Each row was made from one small tree. The marks that hang from a mark follow it in brackets, in alphabetical order. Every link used is in the known rows. Write each row's tree.
Known rows:
X(W(T(H))): [-1.33 -2.35 -1.98  0.37  1.26  1.56  0.29  0.37 -0.67 -0.01 -1.95  0.09
 -2.04  0.46  1.03  3.07  1.20  0.12  0.35  0.84  0.82  0.20 -0.59 -2.20
 -0.12  3.75  1.63 -0.93 -1.69  1.52 -0.08 -1.63  1.59 -1.71 -0.60  2.78
 -0.73 -2.53 -1.46  0.43  1.08  1.14  0.97  0.05  2.24  0.21]
W(A(Z) R T(H)): [-0.36 -1.02 -2.04 -1.78  0.81  0.20  1.56  1.40 -0.08  0.61 -1.14 -0.11
 -2.80 -2.90  0.77  4.51  2.38  1.08 -0.23  1.07  2.28 -0.03 -3.07 -1.14
 -0.18  2.90  1.58 -2.59 -2.00  0.87 -0.27  0.32  0.19 -1.37 -0.08  2.02
  0.58 -4.10 -1.67 -0.62  1.37  0.26  0.95 -0.82 -0.33  1.18]
Z(M(V(D T U))): [-0.35 -0.31 -4.32 -2.97  0.36  0.63 -2.14  2.44 -0.46  3.41 -1.48  0.03
  0.20  0.23  0.30 -0.05 -2.80  1.87  1.06 -0.49 -0.46  1.14  4.57  0.75
  0.55  5.11  2.41  2.14 -0.20  0.59  0.94 -0.10  0.73  0.55 -0.61 -1.16
  2.05 -0.39  0.08  0.01  3.74  1.16  0.54  0.19  2.90  1.19]
X(W(A(Z(M)) R T(H))): [-0.83 -0.30 -1.12 -1.63  0.50  0.47  1.00  1.11 -0.01  0.97 -0.51 -0.55
 -2.55 -2.08  0.13  3.39  1.39  1.41  0.11  1.66  3.22 -0.12 -1.71 -1.34
 -1.07  4.73  3.10 -1.19 -2.31  0.90  0.20 -0.17  0.57 -1.27  0.99  2.22
 -0.29 -3.62 -1.62 -0.35  0.42  0.39  0.53 -1.33  0.23  1.61]
U(M(T(H))): [-1.22 -2.50 -3.72  0.13  0.57  0.65 -0.87  0.45 -0.32  1.57 -2.71  0.73
 -2.62  0.58  2.16  1.96  0.41  0.92  1.06 -0.29 -1.05  1.82 -0.51 -0.88
  2.02  4.59  1.07 -1.25 -1.68  0.40 -0.69  0.38  1.51 -0.41 -0.18  0.49
 -0.16 -0.83 -1.21 -0.06  1.66  1.20  0.89  0.34  1.28 -0.23]
Z(M R(A)): [-1.42 -1.37 -4.80 -2.52 -0.24  0.08 -3.29  1.70 -0.02  0.43 -3.39  0.75
 -1.52 -1.04  1.16  2.24  1.65  0.24  1.50  0.18 -0.61  0.14  1.20 -1.33
  1.25  4.05  2.16 -0.06  0.16  2.79  1.42  0.00  0.87  0.04 -0.86  1.40
 -0.40 -2.34  0.41 -1.21  1.97  1.38  0.64  0.15  2.02 -1.08]
M(T V(U)): [-0.89 -1.49 -4.11 -1.10 -0.41  1.41 -0.51  1.38 -1.53  3.12 -1.36  0.18
 -0.51  0.27  1.35  0.91  0.17  1.06  1.58 -0.16 -0.73  2.20  2.51  0.26
  2.14  4.24  1.50 -0.86 -0.65  1.00  1.38  0.24  0.70  0.54 -0.70 -0.33
 -0.12 -0.74  0.02  0.32  2.59  0.58  0.58  0.66  2.07 -0.15]
M(H T V): [-1.60 -2.77 -3.49 -0.26 -1.61  0.34 -1.29  1.32 -1.92  1.32 -1.53  0.15
 -1.34  0.92  1.90  2.11  1.03  2.01  1.93 -0.11 -1.02  3.12  2.52  0.92
  2.97  5.31  0.82 -2.15 -0.84  1.28  1.27 -0.28  0.99 -0.27 -1.33 -0.53
 -1.10 -0.84 -0.13 -0.46  2.57  0.75  0.83  0.33  1.56 -0.53]
T(H(V(D(M U)) X(W))): [ 1.36 -1.53 -0.89 -0.91  1.89  1.86  0.02  0.71 -0.38 -0.11 -1.44 -0.03
 -1.88  2.17  0.39 -0.43 -0.18  0.20  0.07  0.04 -0.41  1.25  3.06 -3.02
  0.14  4.39  1.00 -0.16 -1.03  2.32  1.91 -1.69  1.98 -0.77  0.32  2.90
 -0.51 -1.08 -1.05  2.01 -1.05  1.74 -0.67  0.32  2.50  0.52]
R(A(D(M) Z)): [-0.27 -1.09 -4.00 -0.84  1.90  1.17 -2.81 -0.46  0.87 -0.87 -2.74 -1.61
 -2.70 -1.25  0.84  3.09  1.95  1.01 -0.21  0.66 -0.60 -0.01  1.28  0.00
  0.18  1.41  1.30 -2.48 -0.35  1.84  0.98  0.65  1.95 -1.49 -0.25  0.75
 -0.35 -2.36  0.17  0.38  1.73  1.84  0.69  1.00 -0.39  0.24]
R(A(V(T) Z)): [-0.38 -2.08 -3.87 -2.17  0.79  1.73 -2.74  0.07  0.78  0.01 -2.03 -1.29
 -3.11 -1.02  1.84  3.40  0.92  1.74 -0.83 -0.45 -1.76 -0.15  0.36  1.34
  0.47  0.77  1.40 -0.36  0.02  2.16  0.98  0.97  2.68 -1.96 -0.47  0.56
  1.14 -2.16  0.88 -0.31  1.88  1.55  0.88  1.61  0.57  0.22]
Z(M(H(V) T) R(A(D))): [-2.94 -1.89 -4.03 -2.60 -2.04 -0.79 -2.90  0.76 -0.83  0.72 -2.79  0.06
 -3.92 -1.71  0.22  2.46  0.84  3.01  2.05  0.02 -0.35  1.45  4.92  0.50
  3.37  6.28  1.96 -1.31  0.10  2.65  2.91  0.22  1.60  1.08 -1.20  0.77
 -0.20 -1.74  0.96 -1.75  1.51  1.58  0.03  0.25  0.42 -1.30]
W(A(Z) R T): [-0.25 -0.88 -1.66 -2.81  0.65 -0.66  0.47  1.34 -0.46  0.54 -1.02 -0.52
 -2.01 -3.28  0.76  4.11  2.79  0.28 -0.49  0.78  2.31 -0.38 -2.54 -1.33
 -0.38  0.83  1.68 -2.53 -1.46  1.62  0.89  0.14 -0.75 -1.44 -0.34  1.61
  0.37 -3.78 -0.92 -0.26  1.21  0.30  0.91 -0.45 -0.06  1.43]
A(D(M(H)) V(T U) Z): [-0.99 -2.12 -3.16  0.02  1.86  0.14 -2.52  0.15  0.28  1.56 -0.79 -1.37
 -2.62 -1.62  0.74  1.64 -2.25  4.84  0.06 -0.37 -1.87  0.32  4.45  2.28
  0.17  2.01 -0.48  0.14 -0.85 -0.16  0.35  0.69  3.65 -0.91  0.05 -2.26
  1.38 -1.25  1.11  1.17  1.76  1.04 -0.01  2.35 -1.24  1.12]
D(U(V Z)): [ 0.95 -3.33 -3.99 -1.04  1.45  1.51 -2.67 -0.30 -0.21  1.61 -2.19  0.84
 -1.92 -0.89  2.27  1.59  1.30  0.47 -0.31  0.22 -2.95  0.81  0.17 -1.98
  0.19  2.81 -0.54  0.58 -1.22  2.08 -0.62  2.02  0.97 -1.26 -0.79  1.09
 -1.09 -0.81 -1.00  1.89  0.23  1.46  0.29  1.24  1.47  1.46]
T(H(V(D(M)) X(W(A)))): [ 0.80 -1.17 -0.19 -2.67  1.03  0.63 -0.14  1.18 -0.81 -0.01 -0.97 -0.87
 -2.11  1.50  0.25  0.65  1.68 -0.52  0.02 -0.55  1.65  1.49  1.60 -3.31
 -0.53  5.48  2.20 -1.62 -0.93  2.27  2.19 -1.68  0.80 -0.10 -0.22  3.12
 -0.06 -1.66 -1.57  2.19 -0.49  1.73 -0.63 -0.01  1.77  0.68]
W(A R T): [-0.19 -0.96 -1.79 -2.80  0.67 -1.00  1.37  2.19 -1.14  0.33 -1.18  0.16
 -1.14 -2.84  0.61  3.43  3.10 -0.63  0.72  0.36  2.35  0.01 -2.31 -2.09
 -0.10  1.19  1.38 -2.48 -1.56  1.81  1.22 -0.34 -1.45 -0.96 -1.03  1.91
  0.12 -3.57 -1.38 -0.15  1.55  0.45  0.79 -0.65  0.89  0.81]
T(H(V(D) X(W))): [-0.60 -2.11 -0.51 -1.90 -0.11  0.87 -1.04 -0.72 -0.65 -0.19 -2.04 -0.94
 -2.97  1.96  0.20  1.64  0.57  0.14 -0.26 -0.36  0.36  1.03  1.99 -2.37
  1.00  5.21  1.99 -1.09 -0.53  2.65  1.74 -2.92  1.37 -0.23 -0.64  3.95
  0.29 -1.98 -1.20  1.55 -0.32  2.03 -0.33 -0.06  3.73  0.03]
H(V(T U) X): [-0.33 -1.30 -2.43 -3.68  0.56  0.08 -1.48  0.29 -0.53  2.35 -1.60 -0.27
 -1.88 -0.06  0.76 -0.08 -0.78  0.01 -0.21 -2.06  0.30  1.07  1.93 -2.05
  1.16  2.16  0.25  0.27  0.39  2.42  2.38 -1.63  0.29  0.48 -0.72  1.21
  2.15 -1.72  0.56  1.01  0.54  1.67 -0.50  1.99  3.65 -0.14]
A(Z(M(H T))): [-2.33 -2.08 -3.21 -0.79 -1.04 -0.73 -2.76  0.45 -0.14  1.11 -1.86  0.29
 -2.40  0.38  1.80  1.96 -0.56  2.88  0.87  0.26 -0.68  1.95  2.17  0.82
  2.03  4.92  1.50 -1.70 -1.00  1.30  0.64 -0.48  1.80 -0.44 -0.03 -0.72
 -0.77 -1.37  0.80 -1.30  1.64  0.95  0.41  0.59  0.83  0.14]
U(D M(H) V(T) Z): [-1.29 -4.94 -4.24 -1.05  0.44 -0.41 -5.48  0.06 -0.78  4.01 -2.14  0.10
 -3.04 -1.40  2.32  2.84  0.59  2.32  0.13 -1.68 -2.90  0.94  1.50 -0.81
  0.13  4.72 -0.35  2.11 -1.03  1.22 -1.44  2.92  1.06 -0.79 -1.10 -0.97
  1.32  1.29 -1.82  2.00  1.48  2.53  0.21  1.43  1.00  3.07]
M(H V(D T U(Z))): [-0.65 -2.98 -3.29 -1.92  0.05  0.63 -3.00  2.25 -1.08  4.07 -1.14 -0.04
 -0.59  0.39  1.57  1.43 -0.74  2.84  1.03 -0.78 -1.25  1.22  5.39  1.06
  0.70  5.82  0.98  1.80 -0.55  0.64  0.50  0.96  0.96 -0.18 -1.39 -1.35
  2.21 -0.17 -0.19  0.43  3.83  1.45  0.31  0.91  2.32  1.44]
T(H(V(U(D)) X(W(A)))): [-1.29 -1.32 -0.96 -2.22 -0.39  1.38 -0.03 -0.09 -1.44  2.53 -0.82 -0.93
 -2.73 -0.09 -0.38  0.83  1.65  1.08  0.82 -1.12  1.13  0.92  1.32 -3.78
  0.32  5.32  1.75  0.39 -0.80  2.17  1.65 -1.22  0.99  1.20 -0.54  3.94
  0.84 -2.06 -1.73  3.23 -0.54  1.97 -1.19  0.40  2.30  0.74]
Z(M(H(X) V(U)) R): [-1.99 -1.38 -3.97 -1.49 -2.62 -0.92 -2.95  1.69 -0.99  3.41 -1.26  0.74
 -1.31 -0.26  0.69 -0.32 -0.87  2.29  2.75 -0.63 -0.56  2.27  4.42 -0.74
  2.55  6.79  0.56  0.53  0.15  1.81  1.97 -0.86  0.78  1.58 -0.63 -0.75
  0.40 -1.50  0.77 -0.15  1.55  0.56 -0.56  0.30  2.35 -0.68]
H(T V X): [-0.43 -1.24 -1.98 -3.35 -0.76 -0.25 -2.18 -0.97 -0.57 -0.45 -1.67 -0.54
 -4.41 -0.11  0.78  0.59  1.11 -0.73 -1.03 -1.66 -0.36  1.89  1.10 -3.77
  1.83  2.21 -0.09 -1.77  0.14  3.91  3.49 -3.75 -0.37  0.33 -0.35  2.51
 -0.03 -2.30  0.18  1.14 -0.81  1.89 -0.40  2.10  2.91 -0.54]
A(D V(U(Z))): [-0.68 -2.57 -3.46 -0.22  0.87  0.45 -2.73 -1.31  0.02  1.25 -2.02 -1.53
 -3.21 -1.43  0.58  2.55 -0.01  2.79  0.38 -0.17 -2.46 -0.23  3.00  0.58
  0.61  2.13  0.03 -0.02 -1.12  0.81  0.17  0.66  2.19 -0.48 -0.76  0.66
  0.46 -2.03 -0.07  2.42  1.29  1.59 -0.53  1.58  0.09  0.90]
U(V(D(M)) Z(R(A))): [ 0.67 -3.71 -4.74 -2.61  1.59  0.66 -4.53  2.20 -0.13  1.96 -2.82  0.74
 -1.60 -1.31  2.00  3.31  3.01 -0.75 -0.14  0.21 -2.22 -0.20  2.53 -1.10
 -0.67  4.86  1.63 -0.12  0.06  3.06  0.69  2.65  1.04 -0.54 -1.06  0.60
  0.00 -0.07 -0.95  0.35  1.75  1.98  0.61  0.65  1.03  1.79]
T(H(V(U) X(W))): [-1.08 -1.78 -1.13 -1.43  0.04  1.52 -0.50 -1.01 -0.63  1.60 -1.38 -0.66
 -2.69  0.89  0.43  0.23  0.23  0.47  0.39 -0.71  0.67  1.31  1.54 -2.96
  1.11  4.84  1.03 -0.12 -0.64  2.19  1.51 -2.34  1.52  0.58 -0.03  3.46
  0.26 -2.18 -0.74  2.14 -0.57  1.53 -0.82  0.95  3.68 -0.40]
M(H T V(D(U(Z)))): [ 0.03 -3.18 -3.22 -0.44 -0.79  1.18 -1.50  2.18 -1.44  2.26 -1.37  0.89
 -1.24  1.42  2.04  1.56  0.62  2.72  1.63  0.49 -2.48  2.33  4.98  0.88
  2.11  5.85  0.91 -0.25 -1.33  1.22  1.13  1.47  1.26 -0.84 -1.09 -0.66
 -0.37 -0.09 -0.29 -0.20  2.40  1.14  0.34  0.06  1.13  0.96]
D(M(T V)): [ 0.47 -1.77 -4.41 -0.47  0.81  1.01 -1.09  2.04 -1.54  1.23 -1.74 -0.11
 -0.45  1.18  1.73  1.38  0.89 -0.03  1.07  0.01 -0.83  2.78  1.99  0.12
  1.31  4.21  1.19 -2.47 -0.82  1.23  1.56  0.29  0.78 -0.64 -0.28 -0.83
 -1.60 -0.18 -0.47  0.21  1.88  0.82  0.83  0.53  0.97  0.09]
D(M(T(H(X(W))) V) U): [ 1.23 -1.33 -2.52  1.29  0.82  3.24  1.51  1.66 -1.10  1.48 -0.60  0.55
 -1.03  3.16  1.29 -0.47  0.54  0.29  1.68  0.60 -0.78  3.00  2.50 -1.49
  1.08  5.88  0.99 -1.28 -1.54  1.30  1.84 -0.05  2.16 -0.97  0.93  0.44
 -1.81 -0.62 -0.74  0.64 -0.75  0.95  0.10  0.15  1.66 -0.12]

Write each row's tree:
[ 1.27 -1.49 -3.05 -0.89  2.95  0.78 -0.98  2.23 -0.36 -0.19 -2.23  0.89
  0.40  0.68  1.19  0.33 -0.11  0.29  0.52  0.38 -1.71  0.43  2.38 -1.62
 -0.08  1.59  0.57 -0.14 -1.07  1.47  0.77 -0.38  1.11 -1.20 -0.62  0.54
 -0.64 -0.98 -0.45  0.98  1.71  1.23  0.50  0.57  1.53  0.64] | V(D(M U))
[-1.71 -2.11 -2.26 -1.54  0.00 -0.98 -2.40  0.78 -0.20  3.45 -1.27  0.58
 -1.63 -0.13  1.81 -0.59 -0.86  1.32  1.50 -2.13 -0.33  1.39  2.04 -1.50
  1.51  2.89 -0.43  1.16 -0.49  1.09  0.82 -0.49  0.65  0.24 -0.64 -1.10
  2.48 -0.92  0.48  0.70  1.59  1.42 -0.22  1.72  2.87  0.20] | V(T U(M(H(X))))
[ 0.11 -1.76 -2.17 -0.77  1.59  0.26 -1.28  2.42 -0.58 -0.31 -1.17  1.52
 -1.33  0.19  1.45 -0.33 -0.22  1.67  0.54 -0.07 -2.00  1.37  4.15 -2.26
  0.69  2.68 -0.48  0.10 -1.25  2.03  1.86 -1.96  1.08 -0.53 -0.33 -0.37
 -0.58 -0.73  0.24  0.35  1.51  1.37  0.40  1.65  1.22  0.43] | V(D(M(H(T)) U))
[-0.56 -1.86 -2.72 -1.68 -0.31  0.19 -0.17 -0.37 -0.16  0.06 -2.03 -0.02
 -4.23 -0.18  0.75  2.28  0.65 -0.59 -0.22 -0.81  0.77  1.51 -0.46 -3.10
  1.61  3.61  0.31 -2.38 -0.67  2.88  1.27 -2.15  0.85 -0.69 -0.79  3.21
  0.56 -2.89 -0.95  0.23  0.18  1.40 -0.22  0.56  2.19  0.02] | W(T(H(V X)))
[ 0.82 -2.61 -2.83 -1.30  1.78  1.00 -2.16  1.05 -0.15  0.58 -2.67  0.67
 -0.97  0.63  1.57  1.69  0.74  0.84  0.10  0.34 -2.29 -0.09  2.20 -1.43
  0.15  2.43  0.71  0.59 -1.11  1.72  0.25  0.44  0.88 -1.37 -0.99  1.42
 -0.02 -1.36 -0.69  0.99  1.53  1.75  0.25  0.49  2.07  1.06] | V(D(U(Z)))
[-1.25 -1.23 -0.16 -2.95 -0.67  0.19 -0.72 -0.59 -1.84  2.26 -0.38 -1.28
 -3.31 -1.59 -0.97  0.94  1.29  0.46 -0.22 -1.24  0.95  0.31  2.80 -3.70
  0.55  2.67  1.10  0.11 -0.40  3.51  4.00 -3.65 -0.62  1.41  0.68  3.29
  0.78 -1.92 -0.87  2.41 -1.63  2.13 -1.17  1.11  3.69  1.18] | H(T V(U(D)) X(W(R)))
[-0.70 -1.42 -2.98 -2.23  0.43  0.48 -0.58  0.74  0.29  0.23 -1.88 -0.57
 -2.71 -3.09  1.05  4.73  3.12 -0.14 -0.31  0.96  1.46 -0.68 -1.51 -0.48
  0.37  0.56  1.95 -2.59 -0.77  2.77  1.28  0.24  0.12 -1.90 -0.26  2.05
  0.59 -3.56 -0.40 -1.48  1.90  0.99  1.06 -0.23  0.95  1.04] | W(R(A(Z)) T)
[-1.29 -3.33 -3.82 -0.55  0.47 -0.25 -3.34  0.74 -1.28  1.29 -1.17  0.50
 -3.01 -1.40  1.32  1.74  1.03  1.48  0.01 -1.02 -2.58  1.88  2.35 -2.32
  0.44  4.14 -0.84 -0.55 -0.88  2.55  0.67 -0.92  1.02  0.10 -0.60 -0.29
 -1.01  0.33 -1.20  1.80  0.81  1.97  0.25  2.03  0.77  1.90] | U(D(M(H(T))) V)
[ 1.55 -2.37 -4.74 -0.33  3.64  2.44 -0.15  1.91  0.08  1.64 -1.74  1.67
 -0.96 -0.21  1.97  0.49 -1.04  0.87  0.02 -0.05 -2.26  1.37  0.12 -1.41
 -0.44  3.79 -0.72  0.87 -1.43  0.64 -1.29  1.75  2.30 -1.29 -0.10 -0.43
 -0.20 -0.28 -1.17  0.68  0.79  1.13  0.98  1.35  1.13  1.02] | D(M U(V(T(H))))
[-2.67 -1.74 -4.06 -2.72 -1.63 -0.95 -4.02  0.07 -0.38 -0.07 -3.13 -0.52
 -3.89 -2.34  0.04  2.51  0.87  2.93  1.70 -0.06 -0.38  0.86  4.30 -0.24
  2.70  5.46  1.34 -0.46  0.23  2.78  2.25 -0.27  1.52  0.75 -1.39  1.55
 -0.09 -2.32  0.61 -0.70  1.64  1.73 -0.23  0.31  0.67 -1.19] | Z(M(H(V)) R(A(D)))
[-0.92 -2.44 -3.68 -0.85 -2.81 -0.68 -3.02  0.91 -0.86  2.56 -1.29  0.07
 -2.76  2.03  1.82  0.95  0.51  1.52  2.08 -0.79 -0.88  3.66  3.77  0.13
  2.66  7.56  0.93 -1.92 -0.77  2.06  1.93  0.13  0.52 -0.06 -0.22 -1.02
 -0.60 -0.75  0.21 -0.71  1.00  1.46 -0.62  0.26  1.77  0.51] | U(Z(M(H(X) T V)))
[-0.06 -1.96 -4.87 -1.26 -0.87  0.64 -2.94  1.02 -0.81  2.34 -2.02 -0.17
 -1.90  1.16  1.72  1.84  0.36  1.03  1.09  0.05 -1.07  2.62  2.68  0.44
  1.53  6.37  1.94 -0.99 -0.96  1.38  1.00  1.05  0.55 -0.41 -0.02 -0.56
 -1.10 -0.41 -0.42 -0.23  1.92  1.32  0.21  0.15  1.35  0.82] | U(Z(M(T V)))
[-2.71 -2.68 -3.05 -0.26 -0.99 -0.16 -4.34 -1.09 -0.14  2.76 -0.51 -0.91
 -5.04 -2.89  1.26  1.59 -0.89  4.90 -0.23 -1.27 -3.16  0.70  3.15 -0.58
  1.35  2.36 -0.41  1.94 -1.10  1.34  0.51 -0.22  2.64  0.35  0.60 -0.73
  1.26 -0.17  0.07  2.47  1.15  1.49 -0.42  2.49 -0.79  2.01] | A(V(U(D M(H(T)))) Z)
[-0.84 -2.94 -4.13 -1.16  1.51 -0.12 -4.16  0.06  0.09  3.62 -2.31 -0.73
 -3.27 -2.50  1.00  2.22 -1.13  3.32  0.23 -0.88 -2.77 -1.10  3.69  0.73
  0.11  2.71  0.06  3.00 -0.69 -0.03  0.10  2.69  2.27 -0.11 -0.21 -1.32
  2.39 -0.63  0.05  1.72  1.05  1.47 -0.12  1.90 -0.48  1.01] | A(D V(T U(M Z(R))))
[-0.62 -1.74 -1.67 -2.06 -1.22 -0.42 -2.47 -0.79 -0.38  0.70 -0.85  0.58
 -4.87 -0.89  1.54 -1.43  0.13  1.35  0.21 -1.72 -1.40  2.58  2.24 -4.10
  2.77  2.44 -1.51  0.47 -0.79  3.19  2.89 -1.98  0.35  0.25  0.19  1.08
  0.14 -0.94  0.36  1.49 -1.09  1.60 -0.82  2.19  1.65 -0.19] | D(U(M(H(T V X))))
[ 0.01 -1.17  0.37 -2.89 -0.41  0.36  1.34  0.12 -1.33  0.17 -0.84 -1.17
 -2.90 -0.48 -0.03  2.00  3.11 -0.14  0.46 -0.26  2.70  1.27 -1.30 -3.07
  0.61  4.71  1.68 -2.32 -1.33  2.28  2.11 -1.76 -0.38  0.05 -0.08  4.20
 -0.26 -3.49 -1.84  1.56 -1.38  1.24 -0.59 -0.67  2.44 -0.20] | T(H(V X(W(A R))))
[-0.28 -2.08 -3.13 -1.81 -0.10  0.43 -0.83  0.56 -0.38 -0.77 -2.03 -1.07
 -2.53 -2.13  1.03  3.82  2.84  0.63  1.01  0.04 -0.84  0.14 -0.51  0.54
  1.41  0.99  1.16 -2.09 -0.79  2.52  1.36  0.02  0.94 -1.16 -0.72  2.11
 -0.23 -3.01 -0.36 -0.09  1.65  1.24  0.43  0.03  1.38 -0.11] | W(R(A(V)))
[-2.07 -2.94 -3.40 -1.92 -0.42 -1.51 -4.49  2.28 -0.44  3.34 -2.39  1.28
 -0.97 -0.68  1.15  1.42 -0.82  2.95  1.66 -0.02 -1.37  0.07  5.46 -0.41
  0.83  6.72  1.36  2.01 -0.57  1.33  0.43  0.19  1.18  0.99 -0.94 -0.39
  1.04 -0.95  0.22 -0.18  2.73  1.26 -0.35  0.44  2.07  0.84] | V(D U(Z(M(H) R)))
[ 0.09 -1.53 -2.61 -2.79  1.01  0.59 -1.69  0.74  0.04  0.39 -1.07 -1.21
 -2.49 -1.19  1.51  2.81  0.65  2.15 -1.01 -0.58 -0.87  0.14 -0.61  0.47
 -0.33  1.04  1.16 -0.37 -0.70  1.12  0.65  0.93  1.73 -1.49 -0.50  0.13
  0.93 -2.30  0.30  0.96  1.14  0.92  0.67  1.41 -0.51  0.60] | W(A(V(T) Z))
[-1.00 -1.46 -1.25 -0.82  1.04  1.40  1.26  1.28 -0.88  0.19 -1.15  0.14
 -1.76 -0.23  0.97  2.83  2.55 -0.01  0.58  0.72  1.96  0.37 -1.52 -2.88
 -0.66  4.03  2.20 -0.98 -1.86  1.37  0.25 -0.70  0.80 -1.36 -0.90  2.94
 -0.57 -3.01 -1.70  0.80  1.07  0.85  0.81 -0.26  1.18  0.30] | X(W(A T(H)))
[ 0.45 -1.26  0.36 -2.88  0.29 -0.09  0.89  1.21 -1.20  0.48 -0.14 -1.46
 -1.62 -0.37  0.32  1.95  2.31  0.19  0.41 -0.78  1.34  0.12 -0.51 -0.84
 -0.54  1.61  1.52 -1.08 -1.06  1.97  2.70 -0.91  0.04 -0.99 -0.19  1.54
  0.74 -2.99 -0.44  1.23 -1.02  1.10 -0.19  0.11  1.98  0.42] | H(X(W(A(V(T)) R)))
[-0.88 -0.46  0.04 -1.78  0.91 -0.03  0.75 -0.22 -0.68 -0.09 -0.72 -1.98
 -2.51 -3.17 -0.66  4.41  2.89  1.40 -0.45  1.70  2.98 -1.23 -0.73 -0.84
 -1.07  1.25  2.52 -2.23 -1.74  1.18  1.56 -0.19 -0.07 -1.57 -0.11  2.15
  0.00 -4.06 -1.15  0.83  0.13  0.73  0.70 -0.82 -0.45  1.51] | X(W(A(D Z) R T))
[ 0.04 -2.59 -3.52 -0.26 -0.73  1.11 -3.60  0.29 -0.68  2.21 -0.89  0.50
 -3.73 -0.79  2.55  0.05  0.80  2.60  0.72 -0.51 -2.69  2.67  3.02 -1.95
  1.78  4.38 -1.08  1.74 -1.61  1.51  1.02  1.05  0.61 -0.74  0.27 -0.96
 -0.58  0.10 -0.50  1.50  1.09  1.31  0.08  1.66  0.32  0.94] | D(U(M(H(T) V) Z))
